Moves between items:
%: FD->NG, ZC->DD, DN->LZ, CF->HT, RP->PR, RH->ZH, QN->NF, SR->FD, DL->QC, SQ->BD, NQ->QD, PH->ZC, DJ->GF, CN->CT, QC->RH, JM->JH, JL->CJ, BG->ML, NH->RD, JG->ZM, HR->QL, HT->TD, HM->LT, ML->NB, MJ->MH, RF->FG, HS->CC, JB->DL, BS->PH, FM->CM, QF->RJ, CC->DJ, QG->FQ, NB->HH, BD->GT, FT->JL, TZ->GR, FG->QM, HL->JB, NZ->HL, GD->QH, QH->BS, RN->SC, ZH->JJ, LG->CN, LJ->JG, GS->MR, HH->NZ, LZ->LP, HG->NH, MR->BB, BB->HQ, RD->RN, CT->HS, ZS->SR, JJ->HB, QM->LL, LP->QJ, GF->PJ, BC->RF, RJ->FS, GR->TB, TB->MJ, SF->FM, QD->JN, CJ->LJ, LL->HM, PR->CF, HJ->QN, ZM->TZ, NF->SQ, FS->LH, HB->FT, QJ->ZS, TD->JM, GG->SF, LH->HG, ZR->GG, FC->GS, NT->BC, JH->FC, DD->DN, HQ->HR, MH->HJ, QL->QF, NG->NQ, GT->QG, SC->BG, CM->RP, LT->LG, PJ->ZR, FQ->GD, JN->NT
@: FD->NQ, ZC->DN, DN->LP, CF->TD, RP->CF, RH->JJ, QN->SQ, SR->NG, DL->RH, SQ->GT, NQ->JN, PH->DD, DJ->PJ, CN->HS, QC->ZH, JM->FC, JL->LJ, BG->NB, NH->RN, JG->TZ, HR->QF, HT->JM, HM->LG, ML->HH, MJ->HJ, RF->QM, HS->DJ, JB->QC, BS->ZC, FM->RP, QF->FS, CC->GF, QG->GD, NB->NZ, BD->QG, FT->CJ, TZ->TB, FG->LL, HL->DL, NZ->JB, GD->BS, QH->PH, RN->BG, ZH->HB, LG->CT, LJ->ZM, GS->BB, HH->HL, LZ->QJ, HG->RD, MR->HQ, BB->HR, RD->SC, CT->CC, ZS->FD, JJ->FT, QM->HM, LP->ZS, GF->ZR, BC->FG, RJ->LH, GR->MJ, TB->MH, SF->CM, QD->NT, CJ->JG, LL->LT, PR->HT, HJ->NF, ZM->GR, NF->BD, FS->HG, HB->JL, QJ->SR, TD->JH, GG->FM, LH->NH, ZR->SF, FC->MR, NT->RF, JH->GS, DD->LZ, HQ->QL, MH->QN, QL->RJ, NG->QD, GT->FQ, SC->ML, CM->PR, LT->CN, PJ->GG, FQ->QH, JN->BC
*: FD->FG, ZC->FD, DN->NQ, CF->BB, RP->GS, RH->JG, QN->QH, SR->RF, DL->CJ, SQ->PH, NQ->LL, PH->SR, DJ->RP, CN->GG, QC->LJ, JM->QL, JL->MJ, BG->QC, NH->NZ, JG->QN, HR->RD, HT->HQ, HM->GF, ML->RH, MJ->QG, RF->CT, HS->FM, JB->JL, BS->ZS, FM->JH, QF->SC, CC->CM, QG->DN, NB->ZH, BD->ZC, FT->TB, TZ->SQ, FG->HS, HL->FT, NZ->HB, GD->LP, QH->QJ, RN->JB, ZH->ZM, LG->ZR, LJ->HJ, GS->FS, HH->JJ, LZ->QD, HG->HH, MR->LH, BB->HG, RD->HL, CT->SF, ZS->BC, JJ->TZ, QM->CC, LP->JN, GF->PR, BC->CN, RJ->BG, GR->BD, TB->GT, SF->JM, QD->HM, CJ->MH, LL->DJ, PR->MR, HJ->GD, ZM->NF, NF->BS, FS->ML, HB->GR, QJ->NT, TD->HR, GG->TD, LH->NB, ZR->HT, FC->RJ, NT->LG, JH->QF, DD->NG, HQ->NH, MH->FQ, QL->RN, NG->QM, GT->DD, SC->DL, CM->FC, LT->PJ, PJ->CF, FQ->LZ, JN->LT
+: FD->LP, ZC->GD, DN->BS, CF->FM, RP->GG, RH->HL, QN->TB, SR->LZ, DL->HH, SQ->MH, NQ->ZS, PH->FQ, DJ->CN, CN->LL, QC->NZ, JM->PR, JL->ZH, BG->NH, NH->RJ, JG->FT, HR->GS, HT->CM, HM->RF, ML->RD, MJ->ZM, RF->QD, HS->LT, JB->NB, BS->QG, FM->PJ, QF->BB, CC->LG, QG->NF, NB->RN, BD->HJ, FT->RH, TZ->CJ, FG->JN, HL->ML, NZ->BG, GD->BD, QH->GT, RN->LH, ZH->JB, LG->QM, LJ->HB, GS->TD, HH->SC, LZ->PH, HG->QF, MR->JM, BB->JH, RD->FS, CT->HM, ZS->DN, JJ->DL, QM->NT, LP->ZC, GF->CT, BC->NQ, RJ->HQ, GR->LJ, TB->JG, SF->GF, QD->SR, CJ->JJ, LL->BC, PR->SF, HJ->GR, ZM->JL, NF->MJ, FS->HR, HB->QC, QJ->DD, TD->RP, GG->DJ, LH->QL, ZR->CC, FC->HT, NT->NG, JH->CF, DD->QH, HQ->FC, MH->TZ, QL->MR, NG->QJ, GT->QN, SC->HG, CM->ZR, LT->FG, PJ->HS, FQ->SQ, JN->FD
!: FD->NT, ZC->QJ, DN->SR, CF->FC, RP->JM, RH->JL, QN->QG, SR->JN, DL->HB, SQ->GD, NQ->RF, PH->LP, DJ->SF, CN->GF, QC->FT, JM->BB, JL->TZ, BG->HL, NH->ML, JG->MJ, HR->LH, HT->GS, HM->HS, ML->JB, MJ->SQ, RF->LT, HS->ZR, JB->JJ, BS->LZ, FM->HT, QF->NH, CC->GG, QG->PH, NB->DL, BD->QH, FT->ZM, TZ->HJ, FG->LG, HL->ZH, NZ->RH, GD->DD, QH->DN, RN->HH, ZH->CJ, LG->DJ, LJ->TB, GS->QL, HH->QC, LZ->FD, HG->BG, MR->QF, BB->RJ, RD->NB, CT->PJ, ZS->QD, JJ->LJ, QM->CN, LP->NG, GF->FM, BC->HM, RJ->RD, GR->QN, TB->NF, SF->CF, QD->FG, CJ->GR, LL->CT, PR->JH, HJ->GT, ZM->MH, NF->FQ, FS->RN, HB->JG, QJ->NQ, TD->MR, GG->PR, LH->SC, ZR->RP, FC->HR, NT->LL, JH->HQ, DD->ZS, HQ->FS, MH->BD, QL->HG, NG->BC, GT->BS, SC->NZ, CM->TD, LT->CC, PJ->CM, FQ->ZC, JN->QM

The rows follow the links: the fewer symbols apart two items are, the more alike their rows tend to be.

Each row is also shifted at random along 9 hidden directions that mean nothing.

Each row, then its item:
[319, 49, -338, -11, -129, 229, 661, 180, 257, 156, 185, 199, -141, 140, -180, 582, 110, 422, -79, -169, 732, 75, -110, -337, 21, -160, -96, 1, 7, -159, -191, 212, 54, -213, -154, 173, 7, 335, 319, 396, -49, -178, -85, 75, 39, -473, 156, 243, 10]
item: CJ
[378, -101, -172, 140, -404, 54, 286, -278, 71, 195, 106, -331, 143, 31, 80, 209, 291, 102, -158, -94, 293, -69, 320, 81, -310, -59, -178, -106, -128, -250, 275, 178, 259, 85, -69, -38, 109, -140, -218, -147, -86, -83, 152, 320, 47, 233, -100, 108, 132]
item: LG
[-61, -494, 577, 160, -272, -46, -253, -371, -368, -236, -219, 309, 313, -61, 203, 203, 149, -148, -316, -208, -323, -52, 456, 329, -52, 60, 145, -58, 252, -298, 93, 352, 366, -14, -175, -1, 100, -207, -263, 100, 293, 283, -246, -3, 151, 570, -142, -44, -51]
item: DJ
[-93, -95, -71, -75, -230, 346, -73, 155, 154, -171, -4, -756, -184, -86, -51, 244, 85, 132, -163, -103, 334, 26, 30, 410, -221, -198, 152, 142, 65, 479, 122, -83, 93, -190, 165, 182, 123, 442, 166, 250, -87, -466, 615, 210, -40, 799, 84, 397, -25]
item: HL
[376, -203, -107, -176, 152, 247, 636, 107, 154, 118, 439, -170, -275, -99, -148, 28, 139, 184, -252, -245, 494, 188, 90, 285, -161, -675, 104, 26, 207, 183, -255, 78, 69, -63, 7, 179, 159, 116, -35, 25, -113, 2, -97, 9, 24, 676, -70, 17, 43]
item: RD
[409, -339, 257, -174, -88, 53, 343, 194, 10, -239, 256, 50, -64, -136, 30, 206, 14, 85, -200, -307, 75, -96, 67, 329, -17, -450, 180, 194, 451, -333, 34, -26, 58, -100, -84, 266, 107, -72, -2, -42, -2, 43, -189, 106, 164, 662, 27, 170, -18]
item: LH
[264, -449, -161, 191, -433, -17, 651, -132, -84, 25, 308, 395, 220, -57, -429, 712, -80, 560, -264, -229, 361, 210, -191, -36, 299, -420, -135, -157, -134, -132, -356, -162, -2, 173, -11, 218, 61, 170, -166, 756, 165, 308, -660, 8, 307, 91, -141, -173, 248]
item: JM
[499, 97, -71, 17, 332, -365, -200, -85, -111, 162, 14, 361, 83, -74, -27, -280, -178, -159, 233, 53, -396, -81, -128, 162, 178, 97, -182, -57, -144, -208, -46, -312, -291, 327, 4, -93, -87, -368, -316, -227, -61, 402, -497, -75, 69, 112, -94, -432, 129]
item: CC
[329, 63, -180, -98, -6, 35, 43, 257, 191, -102, -26, 73, -90, 131, -109, 457, -114, 18, 28, -88, 334, -60, -254, -104, 70, 191, -3, 263, 164, -512, 223, 15, -141, -170, -35, 216, -2, -46, 270, 3, -121, -103, -12, 147, 130, -224, 159, 186, 23]
item: DL
[-189, -346, -76, 157, -100, 48, 26, -334, -194, 37, 97, 71, 149, -53, -437, -70, -237, 124, -282, 162, -41, 507, -229, -179, 232, -173, 42, -223, -281, 550, -414, -168, -65, 289, 306, -43, 95, 76, -288, 523, 156, 377, -305, -271, 88, -178, -340, -535, 249]
item: JH
[151, 142, -92, 50, -12, 20, 127, -89, 39, 231, 48, -110, -38, -119, 180, -187, 229, 173, 131, -45, -24, -155, 251, 172, -185, -158, -177, -217, -202, 367, -109, -92, 76, 110, -94, -139, -25, 225, -154, 8, -58, -131, 115, 89, -140, 275, 28, 67, -25]
item: JN
[-552, 441, -267, 38, 317, -177, 35, 197, 96, 224, -43, 149, -92, 186, 32, 134, 100, -16, 330, -1, 226, -150, -48, 63, 34, 200, -216, 29, -152, -288, 59, 100, -105, -148, -175, -52, -195, -64, 244, -226, -41, -110, -60, 16, -100, 1, 214, 134, -137]
item: GD
[29, 110, -289, -173, 631, -129, -42, 13, 96, 239, 251, -302, -205, 73, -222, -467, -116, -469, -20, 103, 131, 263, -142, 291, -95, -112, 16, 173, 7, -157, 118, -25, -256, 145, 231, -20, 76, -629, -210, -724, -251, 281, -128, -75, 4, 540, -210, -450, 158]
item: HR
[-51, -278, -36, 45, -273, -71, 137, 67, -60, -189, 143, 64, 117, -148, -282, 360, -237, 293, -78, -94, -4, 67, -311, 121, 264, -233, -9, 28, -49, 12, -125, -430, -186, 151, 141, 197, 16, 123, -100, 457, 68, 139, -298, 45, 215, 240, -66, -89, 175]
item: BB
[155, -114, 68, -15, 109, 289, -89, -71, -96, -39, -52, -119, -133, 46, -166, -102, -20, -17, -206, 106, 82, 333, 3, -25, 33, -129, 216, -61, 25, 643, -333, 194, 139, -130, 127, -2, 54, 306, 152, 328, 150, -48, 171, -263, -115, 69, -42, -47, -82]
item: HB
[1447, 377, -522, 71, 359, 189, -734, -236, 92, 344, -457, -274, -146, 256, -142, -31, -39, -317, 120, 279, 199, 178, -76, 7, -128, 691, -146, -24, -374, 391, 91, 158, -97, 26, 135, -146, -1, 103, 109, 59, -180, -127, 381, -30, -167, -192, 40, -182, 59]
item: HJ
[-159, -55, 85, 24, 5, 103, 109, -108, 83, 171, -78, 357, -36, -220, 282, 65, 239, 261, 40, -284, 46, -202, 326, 96, -213, -55, -127, -214, -19, 189, -199, -1, 58, 93, -260, -42, 56, 366, -223, 321, -88, -11, -138, 120, -30, 112, 9, 36, 1]
item: LT
[-264, 176, 95, 75, 397, -16, -381, -116, -260, 85, -164, -130, -62, 169, -47, -363, 54, -321, 32, 215, -183, 195, 124, 233, 48, 95, 108, -69, -90, 424, -168, 299, 142, -150, 74, -185, -109, -70, 128, -175, 217, 35, 140, -341, -209, 394, 9, -114, -207]
item: SQ
[-197, -200, 398, 287, -318, -123, -544, -445, -438, -189, -390, 342, 423, 31, 30, -155, -156, -99, -73, 280, -696, 111, 53, -362, 253, 416, 55, -252, -207, 259, -123, 49, 160, 166, 66, -244, -62, -12, -164, 362, 381, 269, -116, -273, -1, -680, -169, -285, -6]
item: BC
[-162, -92, -257, 121, -248, -126, 111, -91, 56, 57, 68, 34, 162, -34, -173, 325, -89, 173, -12, -46, 146, 17, -179, -37, 71, 60, -200, -34, -224, -266, 114, -249, -154, 219, 70, 57, 32, -99, -203, 162, -79, 133, -220, 174, 181, -70, -114, -143, 236]
item: FM
[-80, -59, 180, -54, -35, 223, -588, 22, -15, -293, -396, -171, -41, 77, 41, 99, -108, -237, -119, 72, -65, 62, -47, -59, -30, 415, 247, 188, 182, 127, 180, 175, 45, -212, 91, 58, 58, 147, 231, 148, 24, -187, 403, -35, -19, -153, 61, 152, -90]
item: ZH
[127, -40, 385, 148, -98, -321, -266, 109, -455, -378, -169, 469, 258, 145, -95, 188, -259, -45, 128, 140, -580, -72, -223, -11, 575, 159, 102, 60, 75, -253, -115, -28, 25, -152, -49, 25, -262, -113, 295, 197, 477, 179, -356, -311, 74, -112, 166, 58, -223]
item: QN

From each start, follow one symbol. Which item do you reach?
Answer with the item's name.
---
[-441, 395, -36, -115, 891, -74, -370, 54, -64, 231, -100, 42, -261, 231, -24, -603, -11, -570, 154, 237, -59, 215, 4, 102, 4, 211, 110, 71, 25, 127, -105, 367, -86, -159, 39, -190, -106, -358, 162, -598, -7, 142, 14, -379, -236, 106, 23, -280, -202]
+ -> JG
---
[242, -44, 110, 74, -258, 5, 407, -103, 15, 104, 74, 237, 102, -9, 272, 161, 322, 203, -27, -188, 99, -233, 383, -83, -169, -114, -126, -142, 59, -312, 31, 254, 286, -51, -309, -45, 11, 29, -53, -39, 36, -49, -84, 152, -4, -112, 60, 213, -70]
@ -> NT
---
[96, 355, -261, -26, 81, -185, 218, 179, 237, 257, 108, 18, -80, -79, 256, 26, 180, 160, 369, -147, 93, -424, 83, 173, -160, -4, -329, -20, -127, -322, 183, -235, -156, 86, -211, -36, -103, -19, -67, -290, -248, -167, -35, 303, -43, 151, 180, 195, 3]
! -> LL
---
[-17, -360, 364, -82, -377, 9, -173, 128, -92, -501, -18, -136, 115, -183, 6, 132, -227, 37, -148, -65, -334, -91, -149, 99, 127, -98, 249, 183, 287, -52, 151, -304, -41, -2, 138, 192, 75, 54, -14, 188, 81, -36, 66, 85, 173, 194, -13, 141, 28]
% -> FS
---
[-357, 83, -31, -209, 78, 9, 51, 463, 282, -190, -3, 79, -176, -2, 73, 413, -71, 24, 110, -239, 286, -248, -195, 86, -8, 91, 59, 359, 328, -594, 282, -73, -207, -240, -107, 278, -17, -6, 290, -108, -197, -205, 25, 224, 115, 74, 231, 339, -53]
@ -> JB
---
[216, 321, -96, 152, 368, -268, -600, -28, -234, 69, -350, 373, 86, 211, -149, -18, -228, -217, 311, 251, -319, 35, -256, -3, 384, 517, -117, -42, -268, 28, -111, -50, -197, 13, 19, -135, -245, -86, 174, 100, 185, 174, -241, -285, -53, -220, 112, -227, -98]
@ -> GD
---
[-948, 52, -222, -62, 33, -78, -91, 328, 66, -152, 172, -506, -107, -147, -322, 23, -291, 149, 127, 46, 22, 81, -471, 387, 202, -268, 13, 134, -175, 433, -49, -652, -371, 89, 363, 161, -54, 196, 32, 181, -52, -121, 118, 23, 47, 686, 16, 5, 103]
! -> BG
---
[-472, 8, 5, -81, 216, 17, 121, 200, -48, -84, 157, -46, -125, 59, -220, -18, -120, -21, -39, 40, 112, 197, -200, 79, 184, -232, 142, 99, 96, 133, -184, 15, -64, -142, 118, 88, -51, 5, 201, 10, 105, 29, -70, -201, -14, 206, 39, -14, -80]
+ -> NZ
---
[-228, 385, -245, 97, 680, -52, -577, -147, -102, 325, -303, -126, -128, 333, -90, -137, 119, -514, 117, 159, 172, 187, 129, 386, -77, 452, -63, 23, -199, 29, 95, 479, 32, -169, -8, -180, -103, -298, 145, -413, 28, 54, 114, -196, -186, 547, 37, -178, -148]
* -> ZC
---
[-169, -319, 356, 160, -300, 53, 244, -404, -196, 19, -32, 407, 255, 24, 189, 14, 244, 35, -287, -81, -74, 61, 439, -312, -109, -11, 39, -225, 102, -195, -86, 496, 414, 4, -218, -137, 89, -121, -195, 68, 209, 220, -210, -65, 33, -433, -175, -87, -17]
@ -> LT
---
[-244, -123, -159, -67, -137, 149, -96, 13, 119, -66, 106, -653, -84, -167, -147, -99, -87, 39, -122, 37, 87, 130, -131, 236, -147, -198, 65, 54, -98, 469, 85, -347, -108, 143, 319, 70, 132, 152, -155, 79, -166, -148, 346, 141, 10, 481, -129, -25, 171]
+ -> FC
---
[-237, 186, -31, 162, 132, -86, -229, -141, -153, 137, -190, -67, 63, 212, 57, 99, 195, -190, 63, 43, 57, -30, 243, 296, -47, 227, -93, -36, -130, -141, 134, 362, 196, -162, -117, -126, -103, -157, 111, -205, 148, -44, 95, -33, -97, 451, 82, 89, -141]
@ -> DN
---
[634, 182, -126, 199, -319, -235, -112, 114, -126, -105, -148, 123, 208, 117, -60, 521, -93, 244, 277, 36, -138, -291, -206, 86, 317, 231, -222, -5, -213, -281, 103, -247, -62, -45, -93, 55, -226, 134, 240, 288, 175, -129, -96, 100, 64, -2, 271, 270, -75]
* -> QJ
